Table B holds the same points as the rows below and some others, measured another way and shuffled. Each row below is followed by which row of B it is.
B:
0: [-118  -38   17 -178   66 -117 -266  413 -107 -255 -225   23 -407   91
  313 -117    2 -288  234  181 -113  360  -34   -2]
1: [   9  -71 -231   94  152 -182 -184  -83 -152 -118 -251   -6 -326  255
   86  -20  195  -23    2  -31 -118  165 -265  -55]
2: [ -94   95 -155  -52   29  168   84 -285  238  247  144 -276   76 -313
 -141   25 -258  -99   48  -10  216 -373  -51  159]
3: [-455  350  122 -308  137   -7 -232  210  138 -158 -107 -114 -170 -374
  390 -337 -219 -516  177  470  -71   67   -8  185]
4: [-142  251  169  -55  196  -72 -112  246 -217 -322 -184   87 -297   84
  285 -281   82 -187   70  291 -247  312 -141 -250]
5: [  45 -377 -331  -64 -143   35  -87  118  169  224 -301 -195 -387   11
   86  215 -191   -7  219  -18  229   64 -155  318]
6: [  -9  136  428 -295   58  248   78  529   26  -38  143  -55   18  -77
  111 -215 -196  -11  347  337    7  210  151 -228]
7: [ -87  212 -113   -8  299   95   33 -505  232  247  277 -267  452 -140
 -195 -128   86   54   30  -25  139 -321  -43   40]
8: [  20   -8  204 -274   43  280   78  244  251  227  259 -224  228 -159
  -70  -71 -211   62  353  156  210  -33  168    0]
9: [-179  152 -127  -35  144 -105 -174 -121  -30 -118  -58  -85 -191  -74
   89 -124   -3 -270    3   55  -82  -49 -140   34]
10: [ 180   47  168  -33   58  101   69  130 -170  -90  257  -33  -56  124
 -214  -35  -42   45   96 -121  -57  -60   40 -368]
11: [ 277 -237 -185  117  -83  183  206 -132   22  254   15 -163 -141   90
 -286  238 -147  269   49 -219  193 -188 -160  -96]
12: [-427  477   97 -200  327  -93 -242 -119   65 -158   -1 -127   20 -241
  230 -430   13 -371   13  403 -199  -32 -136   53]
13: [ -36  -91  -16 -207  139  -87 -269  214   41  -36   13 -113  -73  143
   74  -89   87  -94  270   52  -26  189   24   50]
14: [ 323   50 -209  369  183 -177   21 -558 -441 -166  233   11 -177  415
 -523   77  283  166 -343 -544 -250 -332 -296 -534]
15: [ -46  -12 -397  157   45 -120  -94 -384  -54  -14 -129 -108 -317   -5
  -72   99  -17 -181 -133 -206    7 -236 -262   65]
16: [  63  200  260  -58  -58  254  247  222 -125  -83  185  -24 -171 -179
  -96  -66 -332  -89   73   60    7 -142   45 -342]
17: [ -77  130  279 -167  -25  221  144  515  -33 -102 -156   13 -263 -136
  284 -156 -260  -95  265  402   10  275  -13 -163]
18: [ -56   53   -8 -160  126  121  -28  -14  196  125  236 -185  212 -152
  -54  -57  -77  -98  237  -12  165 -126  143   58]
19: [-286  496   79  -75  387 -117 -178 -264  -51 -214  199  -75  160 -121
   46 -375  165 -299  -60  148 -210 -126  -55 -142]
20: [  37   70   82    0 -128  261  270  180  -30   21  -62  -51 -283 -202
   21   34 -361  -55   93  116  106  -68  -65 -170]
21: [  80  -90    0 -135   11  260  142   75  241  277  202 -210  202 -137
 -112   63 -184   79  295  -13  300 -110  131   47]
22: [  23 -184 -197  -31  100  -32 -112   13   81  118 -212 -133 -136  154
   91   20   82   88  180   63   74  170 -174  111]
23: [-111  283   11   76  437 -214 -187 -204 -205 -235 -114   26  -16  288
  121 -332  426   21  -58  179 -322  215 -293 -273]
24: [-359  181 -176 -142  339 -178 -344 -170  185   -2 -199 -173   50  -62
  304 -270  190 -232  126  304  -54  137 -170  282]
25: [ 183   62  255   -4   27  187  205  321 -212 -118   39   43 -189  123
  -32  -69  -84  133  141   92  -60  160  -36 -441]
26: [ 159 -212  114 -164  -77  144   11  457   -4   33   -8  -68 -220  103
   20   51 -155   57  323   40   98  203   63  -95]
27: [ 211 -142  168  -80 -229  246  204  496 -133  -29  -33   -1 -450   -1
  -42  117 -374   28  196   33   70   73   -5 -257]
28: [ -73  213   42  -51  116  245  201 -155  171  172  203 -182  232 -278
  -83  -86 -178  -21  104   98  175 -239   27  -57]
29: [  54   10   21  -41  142  -34  -94   70 -100  -88   47  -46 -100  155
  -31  -78   84  -16  115  -23  -78   82  -56 -170]
30: [ 100  182  260   23  105  135  165  162 -211 -108  -32   23 -176  127
   -4 -174  -25  155   30  219 -161  128 -189 -427]
31: [-117  121 -173   95  326 -206 -202 -200 -115 -152 -239  -10 -118  224
  183 -195  336  -38  -14  118 -183  221 -294  -75]
32: [  88   53  -46  145 -102  126  215   -8 -190  -63 -157   -2 -460  -48
  -46   59 -239  -12  -84    7  -22  -95 -257 -242]
33: [ -98   -6  126 -232  116  104  -69  423  133    8 -130  -69   -7  -15
  310 -148  -28  -56  390  329   90  372   64   44]
34: [ 152  -48  -14   92  205 -116  -89   67 -259 -168 -142   51 -218  422
   21  -86  300  163   56    1 -187  296 -217 -320]
35: [  73 -189 -252  -44   -9  -23 -126 -129   68  128  113 -198 -137   26
 -198  144  -85  -76   96 -260  128 -208  -29  107]
36: [-182  492    3  115  338  -30   29 -457  -99 -121  104  -70   95 -108
  -44 -290  106 -124 -197  110 -187 -226 -230 -239]
37: [ -72    3  -46  -18  -62  -55  -84  253 -194 -224 -293   30 -616    4
  196  -27 -165 -252   48  122 -113  145 -198  -77]
38: [-330  471  213 -149  554 -113 -241  -47   13 -174  -46  -48  291   70
  320 -556  387  -70  118  508 -275  325 -137 -136]
39: [ -76 -125 -275 -112   49  117  -37 -219  363  365   25 -325  136 -206
  -51   71 -153  -17  192    2  304 -212  -46  344]
40: [ -94  107  -29  -77  186  108   16 -144  180  179   32 -204  170 -101
    3 -125  -15   52  125  174  100  -65  -96   54]
41: [  23  306 -153  281  264 -182  -34 -573 -329 -220  108   -9 -173  159
 -272 -120  206  -55 -364 -234 -288 -312 -339 -385]
42: [ -80  -29 -191  -41  138 -135 -228  -52   -9  -70  -80  -88 -185   61
   82  -38   79 -194   93  -30  -28   45  -99   76]
43: [-158  -53 -562   85  175 -319 -386 -523   30  -15 -121 -186 -231   52
  -30   45  167 -300 -110 -266  -26 -206 -250  281]
44: [-192   35 -351  -41  335 -175 -300 -475  224  167   -8 -259  213   25
    0 -109  253  -80   52  -14   51 -114 -166  285]
45: [  37 -114  -39 -114  178  -78 -218   60   -5   46  -70 -137  -85  258
  -12  -96  164  125  154   94  -86  172 -178   -9]
46: [-346  135 -347 -131  323 -244 -436 -425  220   41   -2 -254  105 -110
   86 -169  178 -340   37   23  -12 -147 -119  377]
47: [-288   32 -166 -350  303  -72 -400 -137  419  218  218 -344  402 -161
   65 -179  103 -246  329   91  167  -73  144  439]
48: [-430  365  192 -329  123  101 -115  208  199  -51  -78 -164  -84 -432
  347 -343 -287 -397  195  545  -25   39  -23  165]
49: [ 324 -488 -427  148 -164   23   24 -153   -3  254 -110 -172 -356  234
 -292  385  -89  214   48 -409  207 -162 -210   65]
50: [ -56 -288  -82 -356 -220  239  -54  350  403  333   58 -314 -122 -332
   32  167 -493 -198  432   68  396 -111  187  422]
51: [-103  169  314 -337  115   85 -154  399   17 -132  283  -91   15 -114
   37 -226 -142 -242  291  174  -48   56  205 -117]
52: [-372  508  163 -145  217   70  -15  -27   65 -141   23  -84   10 -379
  238 -355 -158 -374   33  394  -83  -72  -47  -37]
53: [-100  -35   74 -287    6  106 -110  316  160   52   47 -158  -87 -148
  111  -77 -212 -181  313  173  112   64   95  119]
54: [ -36  -78 -190  -99  130  -20 -147  -82  160   92  117 -167  115  -28
  -21   17   45 -141  215 -138  161  -55   93  146]
55: [-126  -16 -391   19  163  -86 -156 -398  185  153  -21 -214   52  -88
  -25   35   49 -154   36 -124  149 -203 -117  263]
56: [ -57  195  -35   -2   51   54   29 -155  -57  -63  167  -99 -128 -170
 -128  -48 -163 -222  -45  -94   -1 -288  -44 -127]
57: [  11  243   42   94  383  -84  -52 -198 -166 -154   84    6  153  240
  -27 -237  358   83   -9   16 -174  104 -131 -343]
58: [-109  -52   69 -195 -131  129  -15  460   29  -44 -268  -62 -481 -162
  274  -28 -358 -211  240  296   51  185  -63   72]
59: [  93 -243 -257 -112   64   39 -130 -205  266  333  230 -310  175    9
 -264  139  -30   65  208 -245  249 -244   45  229]
60: [ -75  209  -95  122  269   -1   41 -344  -13   57 -152 -107   16   59
   30 -181  160  140  -87  187  -85   -6 -337 -118]
61: [ 114   44  -83  166  253 -102  -18 -126 -224 -148  -86   50  -90  316
   -3  -76  302  112   -3  -76 -141  174 -194 -311]
62: [  83  -22  -43  -12  202  136   70 -172  153  262   74 -201  253   85
 -118  -58   98  286  157   69  119  -19 -114  -43]
63: [-218  145 -250   48  318 -147 -186 -365   93   42 -246 -153    3   44
  177 -188  231  -41  -14  203  -64   59 -332  146]
64: [  67  110  -65   98  325  -64  -41 -326  -73   17  102  -89  169  237
 -159 -128  309  183  -23  -55  -98  -25 -188 -217]
65: [-297  228  186 -272  302  -20 -223  268  112  -83 -159  -86   46  -25
  394 -387  112 -146  286  531 -105  377  -52   60]
66: [ -95 -150 -242 -164  211 -157 -350  -63  181   95  -29 -197   49  120
   80  -47  191  -97  238  -17   63  107  -26  260]
67: [-171  194  117 -224   36  244   91   88  228  124  177 -199  102 -389
   36 -125 -328 -203  211  203  172 -179  115   76]
68: [  62 -232 -552  217  247 -283 -258 -478  -41   71 -257 -115 -138  373
  -34  100  408   93  -48 -259   -7   53 -348  128]
69: [ -32   28  -36  -68   97 -115 -192  104 -140 -187  -13  -22 -267   98
   48  -76   33 -207   77  -28 -115   69  -55 -103]
70: [  43  249  337  -48   16  356  368  230  -28   33   49  -31  -25 -171
   15 -152 -276  118  132  313   41    8  -45 -346]
71: [-143  207  121 -187   70  168   31   57  130   51  164 -168   45 -276
    8 -138 -242 -179  153  167   78 -159   54    4]

[ 136 -112  -32   50  -53  -26   84  -72 -259 -100   74   66  232  144
  159  103  101  -17 -201 -364  313 -176  205 -187 -138  166  -97   35]	19
[  -8  135  252    0  207 -126    3  309  -29 -152  -23  127   81   17
  104 -145  -49  -27  145  123  -55 -170 -100  -24 -256  -71  -29   17]	18
[ -85   53  151  -16  146   48 -181   81  103  -46 -132  -52  168 -130
  -22  -92 -133  129  -42  -26 -223   46 -167   87  -53 -111   70  174]	13
[  -7 -100 -162  100   78  207    6  167 -225  -56   77   39  556  137
 -130 -153  138  254 -147 -364  357 -231  103  139 -331  -95 -111  312]	43
[ -27 -109   34 -214  -64  -34   47 -242 -110   40   47  -32  -13  -21
  126  303   31 -158 -299 -206   63   49  -62 -133   65   72   52 -132]	32
[  84  -17  -86  -87   59  421 -228 -132  222  114 -272  -77    2  129
  -34  206 -162   78 -183  -89 -408  256 -138  155   -6 -152   78  196]	5
[ 392   -6   -6  256 -110  184  -75 -140   47   28 -199  -15 -185  272
  206  -12  110    7   87  -30 -264   31  269  -48   -9  132  -82   85]	7
[ 184 -175 -165  -91  -19  200  140 -139 -233   48   50   73   59  391
   93  316  127 -183 -241 -357  345  -83  124  -85 -220   50  -74  -34]	12
[ -45  109  196   76  204  -56 -114  299   -1 -189  -74   62  317  -73
   26 -219 -123  163   38  -41  -67 -139  -77   16 -231  -68  -17  213]	35
[   8 -130  -42   46 -268  104 -172 -452   57  163  -78 -266   -9 -244
   27   47  137  153 -251 -150 -315  206   58   37  381   92   84   73]	61
[  87  -67   -8   87  221  159   23  244 -175  -70    9   94  315  292
  -63 -113   38   23    7 -267  358 -218   45   80 -435 -103  -72  230]	46
[  90 -200   80  -73  -43   65   -6 -351  -29  238  -46 -178 -365  110
   22  159  150 -320  -43  -94   57  137  -55   15  111   30  134 -128]	38
[ 106 -203   47  -51  -92   93   35 -369  -35  304  -21 -175 -443  159
   13  124  261 -322   17   -6   21  126  -23   67  129    9  124 -167]	60
[-187 -111  239   60  176  -48 -158   32    2  109  -20 -210   69 -184
 -225 -328   62   -2  109  -52   99   -4 -199  210  -29 -157  179  175]	68
[  87 -178  -78  158 -240  -73   32 -265 -283  -39  117 -102  300  -84
  112  -19  242  152 -276 -438  263 -136  294 -165  105  251  -84   89]	41
[ 150   34  198  -46   87  -99   83   48  -60  -58  -39  102 -193  170
  226  106   24 -243   76   60  -17  -78   -2 -147 -142   56   -8 -147]	28
[  95 -233  -54   36 -240  138 -114 -529  -13  233  -64 -281 -122  -65
    7  120  175  -28 -248 -276  -75  203   88   12  320  127  103   35]	23
[ 102  -37  -73 -205 -118  124   19 -260   -5   44  -54   23  -79   97
  226  414   -2  -98 -309 -126 -193  108    1 -140   75   75   -7 -130]	20
[  26   47  -39 -161 -156  150 -165 -282  161   -6 -173  -61   47 -150
  195  337 -145  141 -371  -92 -541  239  -63  -93  241   61   31   14]	27
[  69   85  257 -155  265 -133  104  256  -94 -178  -18  224  -31  225
  215  155 -149 -279   41   -3  116 -156 -120 -191 -349  -14  -23 -122]	67
[ 116  -26  228  -38  132   -5  -38  -40   51   66 -127  -29 -308  159
   93   47  -17 -285  125   66  -82   59 -106  -22  -71  -23  100  -75]	40
[ 202  154  156  260  121  146 -270  184  217 -131 -311    6  111   36
   91 -240 -189  237  154   62 -478   39   49   58 -102  -34  -30  316]	59
[  47  -44 -138   13 -122  192 -158 -181  -12  -78  -97  -61  403  -89
   82  152  -82  296 -409 -367 -171   67   96  -61   79   81  -45  236]	69
[  68  177  374  -32  230 -116 -101  189  178  -99 -205   75 -236   20
  180  -37 -205 -165  217  261 -376   38 -197  -59 -115  -57   76  -53]	8
[  66  -56   92  115  175  118  -15  155  -50   73  -31  -23   -1  196
 -105 -233  142  -56  199    5  135 -119  -19  189 -272 -150   12  135]	44
[-120  243  343 -216  528  -50   -1  628   75 -208  -92  277   96  161
   28  -60 -286 -149  224  258  -61 -174 -392   75 -562 -311   23   22]	50
[ -31  -46   74  -67   51  193 -157 -136  157  200 -149 -155 -177  -15
  -94    2   30  -53    7   77 -279  183 -192  209   68 -159  137   56]	22
[ -21  -96  127   65 -141 -106  -57 -257  -43  103   17 -187  -84 -200
   42  -96  194   -1  -41  -36  -94   38   26   -3  223   84   78  -34]	57
[ -71    2  181 -141 -112 -132 -106 -288   96   39  -80 -131 -146 -282
  167  162  -41  -55 -185   23 -367  173 -136 -123  302   86  123 -121]	25
[-170 -122  -77 -304   18   88   34 -122 -144   26   90   -3  264  -31
  -14  306   -9  -26 -416 -305  185    5 -168  -20  -58  -71   46  -18]	37
